Below is a small trained network, with its code and all its weights. Each question gives an input and a target symbol and asks what happens when units are switched off, that is, made to give their printed mean instead of their output.

import numpy as np


def w(rows, s, z=0):
    codes = np.array(rows[::2]) - 128.0
    scale = np.full(codes.shape[1], s)
    scale[-1] = z or s
    return codes * scale


def f(y):
    return y / 2 * (1 + np.tanh(0.7978845608 * (y + 0.044715 * y**3)))


def softmax(a):
    e = np.exp(a - a.max(-1, keepdims=True))
    return e / e.sum(-1, keepdims=True)


def log_softmax(a):
    a = a - a.max(-1, keepdims=True)
    return a - np.log(np.exp(a).sum(-1, keepdims=True))


def net(x, mask):
    ids = ['ηθμφψω'.index(c) for c in x.split()]
    T = len(ids)
    res = E[ids] + P[:T]
    u = 0
    for l in range(2):
        q, k, v = (res @ M[l].T for M in (Q, K, V))
        z = softmax(np.where(np.tri(T) > 0, q @ k.T / 2**0.5, -1e9)) @ v
        res = res + np.where(mask[u], z, O[l][:, -1]) @ O[l][:, :-1]
        u += 1
        y = f(res @ A[l][:, :-1].T + A[l][:, -1])
        res = res + np.where(mask[u : u + 8], y, B[l][:, -1]) @ B[l][:, :-1]
        u += 8
    return log_softmax(res[-1] @ U[:, :-1].T + U[:, -1])


Q, K, V, O, A, B = {}, {}, {}, {}, {}, {}
E = w([
[153,116,83,142,169,79,92],'η',
[73,77,98,104,162,37,58],'θ',
[104,98,172,12,76,49,141],'μ',
[173,76,188,125,88,147,201],'φ',
[19,3,125,139,113,159,80],'ψ',
[186,219,208,181,166,136,86],'ω',
],0.0058)
P = w([
[170,72,40,179,113,97,230],'0',
[139,79,162,31,130,53,75],'1',
[38,174,150,67,146,74,186],'2',
[195,47,126,68,112,130,38],'3',
[24,168,175,104,168,92,195],'4',
[166,49,172,106,120,128,46],'5',
[27,184,204,124,176,109,190],'6',
[170,74,198,133,107,141,32],'7',
[21,208,223,136,184,120,168],'8',
[166,90,209,180,95,169,33],'9',
[14,210,255,172,191,148,173],'10',
[151,98,244,194,91,159,22],'11',
],0.0063)
Q[0] = w([
[220,83,78,137,56,176,53],'0.h1',
[214,4,195,146,43,103,25],'0.h1',
],0.011)
K[0] = w([
[77,165,236,83,152,181,39],'0.h1',
[108,144,227,199,130,254,86],'0.h1',
],0.011)
V[0] = w([
[231,132,173,93,39,143,254],'0.h1',
[234,178,121,228,216,121,119],'0.h1',
],0.006)
O[0] = w([
[244,129,109,204,142,75,190,251],'0.h1',
[253,84,143,70,248,184,112,130],'0.h1',
],0.0074,0.0029)
A[0] = w([
[152,92,154,88,249,161,127,217],'0.n1',
[24,140,156,167,68,38,168,199],'0.n2',
[158,127,140,223,103,124,198,167],'0.n3',
[149,63,162,30,157,135,102,189],'0.n4',
[134,62,124,47,175,133,157,195],'0.n5',
[164,118,150,119,244,148,166,204],'0.n6',
[59,251,118,160,204,69,159,255],'0.n7',
[127,45,2,189,95,139,180,151],'0.n8',
],0.0066,0.0041)
B[0] = w([
[162,119,180,89,188,133,31,239],'0.n1',
[83,189,127,233,102,62,155,235],'0.n2',
[160,159,112,229,119,131,184,238],'0.n3',
[129,100,107,83,177,146,2,213],'0.n4',
[124,79,209,110,230,163,27,197],'0.n5',
[179,122,191,127,210,132,81,249],'0.n6',
[84,160,217,127,130,115,160,253],'0.n7',
[130,36,152,197,59,208,185,155],'0.n8',
],0.0064,0.0033)
Q[1] = w([
[215,20,5,95,44,150,46],'1.h1',
[44,191,223,131,223,161,178],'1.h1',
],0.0031)
K[1] = w([
[74,156,163,2,94,75,66],'1.h1',
[195,89,88,207,172,192,160],'1.h1',
],0.0075)
V[1] = w([
[73,43,112,121,96,191,124],'1.h1',
[78,196,143,85,168,1,72],'1.h1',
],0.0062)
O[1] = w([
[1,182,146,89,84,227,98,110],'1.h1',
[137,92,174,78,53,60,143,2],'1.h1',
],0.0063,0.007)
A[1] = w([
[91,180,96,170,132,175,182,93],'1.n1',
[128,97,147,64,176,253,83,134],'1.n2',
[130,99,148,60,176,251,80,131],'1.n3',
[39,155,189,142,37,112,176,250],'1.n4',
[51,199,91,178,57,148,187,1],'1.n5',
[125,188,67,173,168,189,201,156],'1.n6',
[155,95,160,161,123,27,158,181],'1.n7',
[76,162,151,105,78,172,138,217],'1.n8',
],0.007,0.0038)
B[1] = w([
[107,215,49,78,130,110,148,192],'1.n1',
[82,103,137,50,183,174,221,195],'1.n2',
[83,116,126,57,173,162,214,196],'1.n3',
[67,119,178,117,27,165,124,178],'1.n4',
[211,208,67,1,103,72,229,142],'1.n5',
[66,199,58,141,168,121,112,253],'1.n6',
[203,108,159,140,114,43,140,199],'1.n7',
[98,142,127,116,77,207,71,136],'1.n8',
],0.0068,0.0057)
U = w([
[101,75,153,54,185,240,229,101],'η',
[55,89,197,231,58,231,44,207],'θ',
[126,140,107,84,88,4,206,2],'μ',
[105,162,19,170,186,105,69,146],'φ',
[118,185,66,39,74,183,122,55],'ψ',
[244,86,178,207,124,2,84,203],'ω',
],0.0046,0.002)

Each question gives the input, a string of symbols that net reads in full, and the target symbol t.
The units are the heads (2 rows each of Q, K, V and O) and the neurons (one row each of A and B). Each row of codes is followed by its name. A weight is (code - 128) times the scale printed after its matrix; where a second scale follows, it is the last column's (O, A, B and U).
mask holds one flag per unit, layer by layer, with each layer's heads first. A switched-off unit (its flag False) gives its mean, the last column of its rows in O or B, instead of its output. The means were averaged over made-up inputs and are rounded, as every weight is.
A unit's drop is (log p(t) with every unit on - log p(t) with that unit switched off) / (log p(t) with every unit on - log p(t) with every unit switched off).
The circuit of an input: a set's keep is (log p(t) with only the set's units on - log p(t) with every unit switched off) / (log p(t) with every unit on - log p(t) with every unit switched off). Starting from the 12 units with the biggest drops (on a tie, the unit counted first), units are removed one at a time, each time the one whose removal leaves the highest keep (on an exact tie, the one counted first), for as long as the keep stays at least 0.8.
circuit, biggest first: the units of the circuit, biggest drop first
k most important neurons: the k neurons with the biggest drops, biggest first
k most important neurons of layer l: the k neurons of layer l with the biggest drops, biggest first
drop when u is switched off: that unit's drop, to one decimal
input ω φ θ ω φ η ω η, target η: circuit, biggest first : (0.h1 0.n2 1.n2 1.n3)
input θ θ ψ μ, target θ: circuit, biggest first : (0.h1 1.n4 1.n8 1.h1)
input ψ θ ω μ φ η η φ η φ μ, target ψ: 3 most important neurons : (1.n5 0.n8 0.n2)
input η φ η ω μ, target η: 4 most important neurons : (0.n8 0.n5 1.n2 1.n3)
input ψ ω μ, target ψ: 2 most important neurons of layer 1 : (1.n5 1.n8)
input ω η η φ ω ω η φ η φ θ, target ω: most important neuron : (0.n6)
input φ φ θ ω φ η φ ω φ η η, target φ: 3 most important neurons : (0.n8 1.n6 0.n3)
input θ φ ψ ψ φ φ ω η ω η η, target θ: 2 most important neurons : (1.n4 0.n7)
input φ ω φ θ, target η: 4 most important neurons of layer 0 : (0.n2 0.n4 0.n5 0.n3)
input ω φ φ ω η φ, target η: circuit, biggest first : (0.h1 0.n2 1.n2 1.n3)
input η φ φ η ω φ ψ φ ω, target η: 2 most important neurons of layer 0 : (0.n8 0.n2)
input ω ω μ η ω ψ ψ η μ, target ω: 2 most important neurons of layer 0 : (0.n6 0.n1)
input φ η φ ω φ φ ω μ ψ φ η ω, target η: 2 most important neurons : (1.n2 1.n3)
input ψ φ φ φ φ θ φ φ η, target ψ: 2 most important neurons of layer 0 : (0.n8 0.n7)
input ψ η φ φ η θ η φ ψ, target ψ: 3 most important neurons : (1.n5 0.n8 0.n2)
input φ φ φ μ ψ, target φ: 3 most important neurons of layer 0 : (0.n8 0.n3 0.n2)
input ω φ ψ ω ω η φ η ψ, target ω: most important neuron of layer 1 : (1.n6)
input φ η ψ φ φ μ η ω φ η ω, target φ: drop when 0.n8 is switched off : 1.0
input θ φ φ φ φ φ ψ θ ω, target θ: drop when 1.h1 is switched off : 0.1
input ω φ φ φ φ μ ψ, target ω: drop when 0.h1 is switched off : 0.3
input φ η ψ φ ψ φ ψ η μ ω η, target φ: drop when 1.n8 is switched off : 0.0
input η θ θ ψ φ η φ φ ψ ψ η, target η: most important neuron of layer 0 : (0.n8)
